Below is a small trained network, with its code and all its weights. Each question gives an input and a class and asks what happens when units are switched off, that is, made to give their printed mean instead of their output.

import numpy as np


def w(rows, s, z=0):
    codes = np.array(rows[::2]) - 128.0
    scale = np.full(codes.shape[1], s)
    scale[-1] = z or s
    return codes * scale


def norm(h):
    return h / np.sqrt((h * h).mean(-1, keepdims=True) + 1e-5)


def f(y):
    return y / 2 * (1 + np.tanh(0.7978845608 * (y + 0.044715 * y**3)))


def log_softmax(a):
    a = a - a.max(-1, keepdims=True)
    return a - np.log(np.exp(a).sum(-1, keepdims=True))


def net(x, mask):
    res = np.array(x, float).reshape(1, 4) / 4 @ E
    u = 0
    for l in range(2):
        y = f(norm(res) @ A[l][:, :-1].T + A[l][:, -1])
        res = res + np.where(mask[u : u + 14], y, B[l][:, -1]) @ B[l][:, :-1]
        u += 14
    return log_softmax(norm(res)[-1] @ U[:, :-1].T + U[:, -1])


A, B = {}, {}
E = w([
[221,107,53,33,93,169,156,73,195],'x0',
[2,166,206,127,108,126,160,71,102],'x1',
[8,223,4,159,112,92,142,59,135],'x2',
[144,188,165,156,71,132,42,39,106],'x3',
],0.0076)
A[0] = w([
[89,115,73,139,163,113,157,174,124,1],'L0N1',
[153,100,149,83,139,115,155,150,126,51],'L0N2',
[113,139,141,105,104,117,120,77,122,93],'L0N3',
[136,79,226,74,154,118,160,132,133,30],'L0N4',
[65,128,215,170,127,133,107,161,122,137],'L0N5',
[120,123,173,131,150,130,94,126,114,162],'L0N6',
[158,157,227,146,140,142,79,43,118,45],'L0N7',
[96,156,115,149,125,125,93,135,120,134],'L0N8',
[195,104,76,64,116,133,152,106,133,71],'L0N9',
[158,110,45,107,151,147,165,177,127,119],'L0N10',
[136,137,133,119,142,119,147,117,115,52],'L0N11',
[11,200,125,154,126,114,101,30,129,87],'L0N12',
[90,146,115,166,166,158,133,169,137,122],'L0N13',
[131,125,119,130,130,154,167,126,133,66],'L0N14',
],0.011,0.003)
B[0] = w([
[131,131,113,104,55,92,75,166,140,155],'L0N1',
[109,111,133,130,114,185,131,123,125,148],'L0N2',
[128,146,122,167,116,107,132,164,124,150],'L0N3',
[139,123,168,161,108,206,138,186,153,175],'L0N4',
[185,157,96,139,208,63,92,106,90,185],'L0N5',
[124,186,149,129,109,90,198,145,160,149],'L0N6',
[126,130,107,59,29,60,110,148,140,175],'L0N7',
[114,102,159,124,148,141,176,121,159,154],'L0N8',
[145,170,136,157,237,148,146,121,143,174],'L0N9',
[100,109,105,60,107,112,101,141,170,175],'L0N10',
[160,88,127,139,130,155,94,154,74,122],'L0N11',
[73,161,60,170,104,248,110,106,89,248],'L0N12',
[83,160,150,116,140,109,110,172,103,153],'L0N13',
[177,113,97,133,112,148,103,156,113,127],'L0N14',
],0.018,0.013)
A[1] = w([
[166,72,79,108,221,92,137,36,159,3],'L1N1',
[130,101,184,151,218,63,190,89,52,140],'L1N2',
[48,146,112,181,68,196,120,29,45,55],'L1N3',
[141,97,221,162,8,89,125,94,94,46],'L1N4',
[101,101,115,165,55,135,152,143,134,72],'L1N5',
[113,92,117,92,183,171,95,140,51,180],'L1N6',
[57,12,106,128,100,37,136,170,119,71],'L1N7',
[88,132,160,107,97,53,123,115,62,79],'L1N8',
[148,114,88,50,97,166,122,127,117,66],'L1N9',
[157,92,102,132,108,183,88,57,110,66],'L1N10',
[117,75,181,138,125,190,141,110,140,8],'L1N11',
[98,150,120,171,87,150,111,64,115,32],'L1N12',
[169,78,150,111,67,113,95,152,112,136],'L1N13',
[105,44,212,136,120,208,160,95,143,49],'L1N14',
],0.013,0.0025)
B[1] = w([
[163,88,137,120,223,84,93,40,107,151],'L1N1',
[125,96,167,219,117,75,117,175,85,138],'L1N2',
[66,126,3,226,98,123,215,49,122,252],'L1N3',
[134,158,148,80,86,51,106,42,116,145],'L1N4',
[146,162,109,120,192,103,138,133,154,150],'L1N5',
[140,172,104,124,73,112,137,63,150,160],'L1N6',
[70,93,145,92,99,152,46,156,133,144],'L1N7',
[147,79,169,152,153,212,179,130,151,142],'L1N8',
[119,109,190,205,155,113,123,126,57,155],'L1N9',
[108,141,104,148,137,62,135,173,118,152],'L1N10',
[144,140,106,131,117,162,178,178,112,141],'L1N11',
[59,133,115,140,115,166,169,127,89,180],'L1N12',
[96,138,123,79,123,137,168,62,138,150],'L1N13',
[150,118,115,129,61,192,178,159,127,150],'L1N14',
],0.019,0.016)
U = w([
[148,149,194,194,143,79,113,204,77,22],'0',
[184,119,109,90,248,127,89,73,143,155],'1',
[52,107,131,65,113,124,31,194,137,38],'2',
[60,172,50,183,107,142,155,90,91,253],'3',
[162,184,191,58,61,70,140,72,121,85],'4',
[188,127,149,94,113,242,180,184,147,67],'5',
],0.015,0.0019)

Each question gives the input, the list of numbers given to net, and the class t.
The units are the neurons (one row each of A and B). Each row of codes is followed by its name. A weight is (code - 128) times the scale printed after its matrix; where a second scale follows, it is the last column's (A, B and U).
mask holds one flag per neuron, layer by layer. A switched-off neuron (its flag False) gives its mean, the last column of its row in B, instead of its output. The means were averaged over made-up inputs and are rounded, as every weight is.
A unit's drop is (log p(t) with every unit on - log p(t) with that unit switched off) / (log p(t) with every unit on - log p(t) with every unit switched off).
The circuit of an input: a set's keep is (log p(t) with only the set's units on - log p(t) with every unit switched off) / (log p(t) with every unit on - log p(t) with every unit switched off). Starting from the 12 units with the biggest drops (on a tie, the unit counted first), units are removed one at a time, each time the one whose removal leaves the highest keep (on an exact tie, the one counted first), for as long as the keep stays at least 0.8.
units of the circuit, in order: the units of the circuit, biggest drop first
unit that matters most: the unit with the biggest drop
k most important neurons: the k neurons with the biggest drops, biggest first
k most important neurons of layer l: the k neurons of layer l with the biggest drops, biggest first
drop of u: that unit's drop, to one decimal
input [5,8,-3,0], class 4: 4 most important neurons : (L0N12, L0N7, L1N4, L1N3)
input [7,0,-6,8], class 4: units of the circuit, in order : (L0N12, L1N3)
input [-1,4,-8,-5], class 5: unit that matters most : L0N4
input [8,3,-4,2], class 5: units of the circuit, in order : (L0N4, L0N12, L1N3)
input [-1,7,-8,-1], class 4: 2 most important neurons : (L0N7, L0N12)
input [-6,-5,-4,4], class 4: 3 most important neurons : (L0N7, L0N12, L0N9)
input [4,3,4,-7], class 2: 2 most important neurons : (L0N12, L1N3)
input [-7,-1,3,-6], class 2: 2 most important neurons of layer 0 : (L0N1, L0N12)
input [-1,5,0,-7], class 2: 2 most important neurons of layer 0 : (L0N12, L0N1)
input [-7,-2,-6,-5], class 0: 2 most important neurons : (L0N5, L0N12)
input [6,6,-5,2], class 4: 4 most important neurons : (L0N7, L0N12, L1N4, L1N3)
input [5,0,-1,3], class 1: 2 most important neurons : (L0N12, L0N9)
input [3,-2,-1,-5], class 1: units of the circuit, in order : (L0N9, L1N3)
input [-5,5,0,-7], class 0: 3 most important neurons : (L0N5, L0N12, L1N3)
input [-2,8,-3,-3], class 0: 2 most important neurons of layer 1 : (L1N3, L1N2)
input [5,-1,-3,-8], class 5: units of the circuit, in order : (L1N3)
input [4,-2,-4,-4], class 5: 3 most important neurons of layer 0 : (L0N5, L0N4, L0N2)
input [-8,2,-7,2], class 0: 2 most important neurons : (L0N5, L1N2)
input [-7,0,1,-2], class 0: 3 most important neurons : (L0N5, L1N2, L1N3)
input [6,3,-8,6], class 4: unit that matters most : L0N7
input [1,-8,7,-7], class 2: 2 most important neurons : (L0N1, L1N3)
input [-3,6,-6,-6], class 0: 2 most important neurons : (L0N5, L0N12)
input [5,-1,-1,-7], class 1: 2 most important neurons : (L0N9, L0N12)
input [7,-2,-3,5], class 1: 2 most important neurons of layer 0 : (L0N12, L0N9)
input [-3,4,-8,5], class 4: drop of L0N7 : 0.3
input [8,0,-2,3], class 1: drop of L0N12 : 0.2
input [-2,-5,2,-8], class 2: drop of L1N3 : 0.0
